Here is a tiny trained network, its code and every weight. The questions are about switching its units off for an input and a target symbol, where a switched-off unit gives its printed mean instead of its output.

import numpy as np


def w(rows, s, z=0):
    codes = np.array(rows[::2]) - 128.0
    scale = np.full(codes.shape[1], s)
    scale[-1] = z or s
    return codes * scale


def f(y):
    return y / 2 * (1 + np.tanh(0.7978845608 * (y + 0.044715 * y**3)))


def softmax(a):
    e = np.exp(a - a.max(-1, keepdims=True))
    return e / e.sum(-1, keepdims=True)


def log_softmax(a):
    a = a - a.max(-1, keepdims=True)
    return a - np.log(np.exp(a).sum(-1, keepdims=True))


def net(x, mask):
    ids = ['ΓΠΨζμτ'.index(c) for c in x.split()]
    T = len(ids)
    res = E[ids] + P[:T]
    u = 0
    for l in range(2):
        r = res
        for j in range(2):
            rows = slice(3 * j, 3 * j + 3)
            q, k, v = (r @ M[l][rows].T for M in (Q, K, V))
            z = softmax(np.where(np.tri(T) > 0, q @ k.T / 3**0.5, -1e9)) @ v
            o = O[l][rows]
            res = res + np.where(mask[u + j], z, o[:, -1]) @ o[:, :-1]
        u += 2
        y = f(res @ A[l][:, :-1].T + A[l][:, -1])
        res = res + np.where(mask[u : u + 8], y, B[l][:, -1]) @ B[l][:, :-1]
        u += 8
    return log_softmax(res[-1] @ U[:, :-1].T + U[:, -1])


Q, K, V, O, A, B = {}, {}, {}, {}, {}, {}
E = w([
[185,138,215,160,118,135,162,147,193,203],'Γ',
[113,57,155,136,124,40,170,197,132,193],'Π',
[146,81,224,166,128,129,154,249,84,96],'Ψ',
[68,20,124,106,126,162,43,108,90,133],'ζ',
[81,116,146,140,72,53,90,80,99,85],'μ',
[200,91,144,117,36,110,84,128,108,112],'τ',
],0.016)
P = w([
[110,153,184,27,99,157,134,171,219,77],'0',
[126,108,128,123,254,79,24,175,210,183],'1',
[107,99,150,146,183,136,97,172,151,148],'2',
[93,83,134,141,158,131,117,171,129,123],'3',
[103,65,124,131,147,111,137,140,148,105],'4',
[106,116,134,126,172,156,149,124,125,125],'5',
[88,106,120,130,137,144,155,130,138,139],'6',
[110,120,119,141,160,163,164,97,150,134],'7',
[104,77,91,133,110,112,175,89,196,134],'8',
[98,150,114,170,160,189,171,92,148,168],'9',
[104,87,88,186,106,135,194,96,183,141],'10',
],0.009)
Q[0] = w([
[191,99,233,129,85,117,151,166,122,182],'L0H0',
[236,144,59,148,95,111,27,163,53,92],'L0H0',
[96,155,148,117,72,130,178,122,118,95],'L0H0',
[50,88,125,148,115,137,119,89,101,126],'L0H1',
[105,2,146,94,240,125,108,167,139,188],'L0H1',
[169,167,32,110,159,117,43,138,123,79],'L0H1',
],0.008)
K[0] = w([
[209,132,44,192,134,124,215,161,105,146],'L0H0',
[181,138,94,143,112,141,90,165,143,118],'L0H0',
[130,195,105,206,102,73,105,98,84,133],'L0H0',
[87,71,97,214,146,159,151,79,116,169],'L0H1',
[2,143,178,246,189,100,186,79,146,129],'L0H1',
[92,174,201,148,108,114,13,143,172,72],'L0H1',
],0.0068)
V[0] = w([
[46,36,139,140,166,181,127,47,104,153],'L0H0',
[17,121,207,201,169,107,82,86,190,80],'L0H0',
[157,68,85,85,194,207,115,150,127,165],'L0H0',
[53,178,149,108,59,112,136,162,47,192],'L0H1',
[104,178,149,97,149,122,104,146,193,53],'L0H1',
[2,128,163,111,175,143,184,125,206,98],'L0H1',
],0.0084)
O[0] = w([
[154,159,96,88,110,137,226,88,87,170,156],'L0H0',
[177,96,96,186,120,211,170,148,2,184,250],'L0H0',
[55,104,171,46,84,18,203,127,133,92,166],'L0H0',
[147,88,90,93,149,107,137,79,201,99,150],'L0H1',
[43,133,173,164,71,133,49,243,151,97,44],'L0H1',
[86,67,155,144,251,182,90,251,196,57,150],'L0H1',
],0.0063,0.0023)
A[0] = w([
[248,119,131,138,106,218,147,158,194,196,129],'L0N0',
[220,126,207,162,185,117,88,99,157,77,75],'L0N1',
[99,174,155,135,189,144,140,192,205,131,2],'L0N2',
[146,90,102,206,144,148,193,154,108,159,41],'L0N3',
[93,240,104,72,121,96,108,99,185,51,64],'L0N4',
[153,139,157,156,142,69,46,173,100,120,90],'L0N5',
[1,209,200,196,132,3,186,40,121,154,153],'L0N6',
[203,192,155,102,108,142,240,242,113,45,165],'L0N7',
],0.0072,0.0016)
B[0] = w([
[75,64,184,159,113,129,144,201,121,87,251],'L0N0',
[54,144,139,125,94,87,161,142,77,176,199],'L0N1',
[169,169,51,56,86,124,165,88,76,169,189],'L0N2',
[108,166,107,12,118,57,133,79,158,180,239],'L0N3',
[30,129,139,131,215,135,137,132,123,175,117],'L0N4',
[120,100,163,116,112,172,179,90,113,80,224],'L0N5',
[143,16,144,157,147,186,103,188,180,82,152],'L0N6',
[112,52,149,180,188,1,137,107,115,158,199],'L0N7',
],0.0088,0.0031)
Q[1] = w([
[252,95,135,152,205,85,177,200,93,114],'L1H0',
[132,45,161,97,196,117,59,134,108,142],'L1H0',
[115,93,142,33,104,182,211,176,108,135],'L1H0',
[121,112,126,151,238,108,121,213,193,153],'L1H1',
[169,48,180,123,147,131,50,187,161,184],'L1H1',
[73,202,40,125,62,169,91,36,125,103],'L1H1',
],0.012)
K[1] = w([
[107,101,201,199,201,108,72,147,208,172],'L1H0',
[3,117,115,105,159,122,181,154,162,75],'L1H0',
[76,47,140,112,125,148,134,86,153,221],'L1H0',
[70,108,74,150,219,144,184,141,214,96],'L1H1',
[113,76,49,132,190,194,143,57,230,185],'L1H1',
[220,162,155,151,79,102,54,194,98,105],'L1H1',
],0.013)
V[1] = w([
[101,206,152,162,173,87,96,191,91,204],'L1H0',
[93,62,99,180,90,143,124,120,151,84],'L1H0',
[86,64,201,39,246,108,2,176,207,196],'L1H0',
[33,63,145,187,134,197,115,18,77,107],'L1H1',
[178,84,37,11,171,180,82,171,195,184],'L1H1',
[40,121,107,114,70,219,235,119,74,118],'L1H1',
],0.0072)
O[1] = w([
[101,154,194,96,38,172,134,182,181,88,117],'L1H0',
[143,89,103,99,162,173,133,159,95,110,159],'L1H0',
[157,77,163,143,9,162,78,253,113,14,255],'L1H0',
[80,165,158,185,147,50,34,147,40,108,151],'L1H1',
[75,94,195,74,165,97,144,104,165,65,141],'L1H1',
[120,148,143,180,112,137,43,106,125,139,147],'L1H1',
],0.0064,0.009)
A[1] = w([
[127,171,81,101,113,106,177,70,51,178,101],'L1N0',
[224,90,178,205,125,135,153,144,141,139,163],'L1N1',
[111,128,160,161,150,130,31,183,181,106,28],'L1N2',
[68,132,82,103,33,130,161,133,84,128,151],'L1N3',
[86,244,53,69,147,77,215,68,96,168,73],'L1N4',
[166,128,128,122,115,197,42,133,159,88,118],'L1N5',
[150,184,87,176,119,163,139,229,176,209,4],'L1N6',
[124,133,134,169,133,142,31,115,122,109,77],'L1N7',
],0.011,0.003)
B[1] = w([
[86,183,141,87,143,133,182,119,159,57,202],'L1N0',
[119,142,91,90,160,148,114,111,111,151,255],'L1N1',
[126,155,108,183,126,161,160,44,162,112,248],'L1N2',
[175,166,120,150,163,130,118,98,121,146,235],'L1N3',
[97,83,106,176,96,123,8,237,201,189,167],'L1N4',
[81,108,145,165,155,85,139,131,135,128,215],'L1N5',
[62,160,84,113,132,83,72,143,190,109,134],'L1N6',
[148,115,149,61,117,118,171,155,140,160,217],'L1N7',
],0.012,0.0096)
U = w([
[142,86,200,174,143,119,118,83,155,64,165],'Γ',
[230,48,137,110,114,131,9,144,54,164,250],'Π',
[109,178,71,4,82,121,198,56,65,57,127],'Ψ',
[81,137,78,71,80,95,84,143,146,105,117],'ζ',
[152,92,149,44,75,100,208,187,138,126,70],'μ',
[240,124,181,99,241,112,74,113,175,90,15],'τ',
],0.0047,0.0022)

Each question gives the input, a string of symbols that net reads in full, and the target symbol t.
The units are the heads (3 rows each of Q, K, V and O) and the neurons (one row each of A and B). Each row of codes is followed by its name. A weight is (code - 128) times the scale printed after its matrix; where a second scale follows, it is the last column's (O, A, B and U).
mask holds one flag per unit, layer by layer, with each layer's heads first. A switched-off unit (its flag False) gives its mean, the last column of its rows in O or B, instead of its output. The means were averaged over made-up inputs and are rounded, as every weight is.
A unit's drop is (log p(t) with every unit on - log p(t) with that unit switched off) / (log p(t) with every unit on - log p(t) with every unit switched off).
The circuit of an input: a set's keep is (log p(t) with only the set's units on - log p(t) with every unit switched off) / (log p(t) with every unit on - log p(t) with every unit switched off). Starting from the 12 units with the biggest drops (on a tie, the unit counted first), units are removed one at a time, each time the one whose removal leaves the highest keep (on an exact tie, the one counted first), for as long as the keep stays at least 0.8.
circuit, biggest first: the units of the circuit, biggest drop first
most important unit: the unit with the biggest drop
k most important neurons: the k neurons with the biggest drops, biggest first
k most important neurons of layer l: the k neurons of layer l with the biggest drops, biggest first
which heads matter: for each layer, one digit per head in row order, 1 if its drop is at least 0.15 and else 0, layers parted by /
drop when u is switched off: that unit's drop, to one decimal
input μ ζ ζ ζ Π Γ τ Ψ τ Γ, target μ: circuit, biggest first -> (L0H1 L1H1 L0N3 L0N0)
input μ τ Ψ τ Ψ Γ, target ζ: circuit, biggest first -> (L1N6 L1H1 L0N0 L1N1)
input τ τ ζ μ, target Γ: 4 most important neurons -> (L0N6 L1N2 L0N2 L1N5)
input τ Π τ τ, target Ψ: which heads matter -> 01 / 10
input Γ Π τ τ μ τ ζ, target Γ: circuit, biggest first -> (L0H1 L1N2 L1H1)
input ζ ζ μ ζ Π ζ τ Π Π Ψ, target μ: circuit, biggest first -> (L0H1 L1H1 L0N3 L1H0)
input Π τ τ ζ ζ τ, target Ψ: circuit, biggest first -> (L1H0 L0H1 L0N6 L1N0)
input Ψ μ Π τ μ, target Π: 4 most important neurons -> (L0N2 L0N6 L0N7 L1N0)
input ζ τ ζ ζ Ψ ζ τ ζ, target ζ: circuit, biggest first -> (L1N4 L0H0 L1H0 L1N0)
input ζ Π μ τ τ, target Π: which heads matter -> 01 / 01
input Γ ζ μ τ, target Γ: circuit, biggest first -> (L1N2 L1N5 L1H0)
input τ Γ τ μ Ψ, target Π: which heads matter -> 00 / 01
input τ Π Ψ, target μ: circuit, biggest first -> (L1H1)
input τ ζ μ μ μ Π τ, target Π: 2 most important neurons -> (L1N0 L0N6)
input ζ Ψ Ψ Π Γ τ ζ, target Π: most important unit -> L0H0
input ζ Π Γ ζ τ, target Γ: 3 most important neurons -> (L1N2 L1N5 L0N3)
input τ ζ τ Π Π ζ Ψ τ τ ζ, target Ψ: 3 most important neurons of layer 0 -> (L0N2 L0N5 L0N1)
input Γ τ τ τ Γ, target ζ: which heads matter -> 00 / 01
input τ Π Γ Π μ τ τ τ ζ τ τ, target ζ: 2 most important neurons of layer 0 -> (L0N7 L0N6)
input τ Γ μ Γ τ ζ Ψ μ μ τ ζ, target Π: most important unit -> L0H1
input τ Γ Ψ, target Π: 4 most important neurons -> (L0N5 L0N7 L0N2 L1N0)
input τ τ τ τ Π ζ, target Γ: 2 most important neurons of layer 0 -> (L0N2 L0N3)
input τ Γ μ μ, target Π: 2 most important neurons of layer 0 -> (L0N2 L0N4)
input ζ τ Π Π Ψ Π ζ Π ζ, target Ψ: drop when L0N0 is switched off -> 0.1
input τ Ψ τ ζ τ τ ζ μ, target Γ: drop when L0N1 is switched off -> 0.3
input μ Π τ τ Π Γ, target μ: drop when L1H1 is switched off -> 0.8
input ζ Ψ τ Γ τ ζ Γ ζ τ ζ ζ, target ζ: drop when L0N0 is switched off -> 0.3
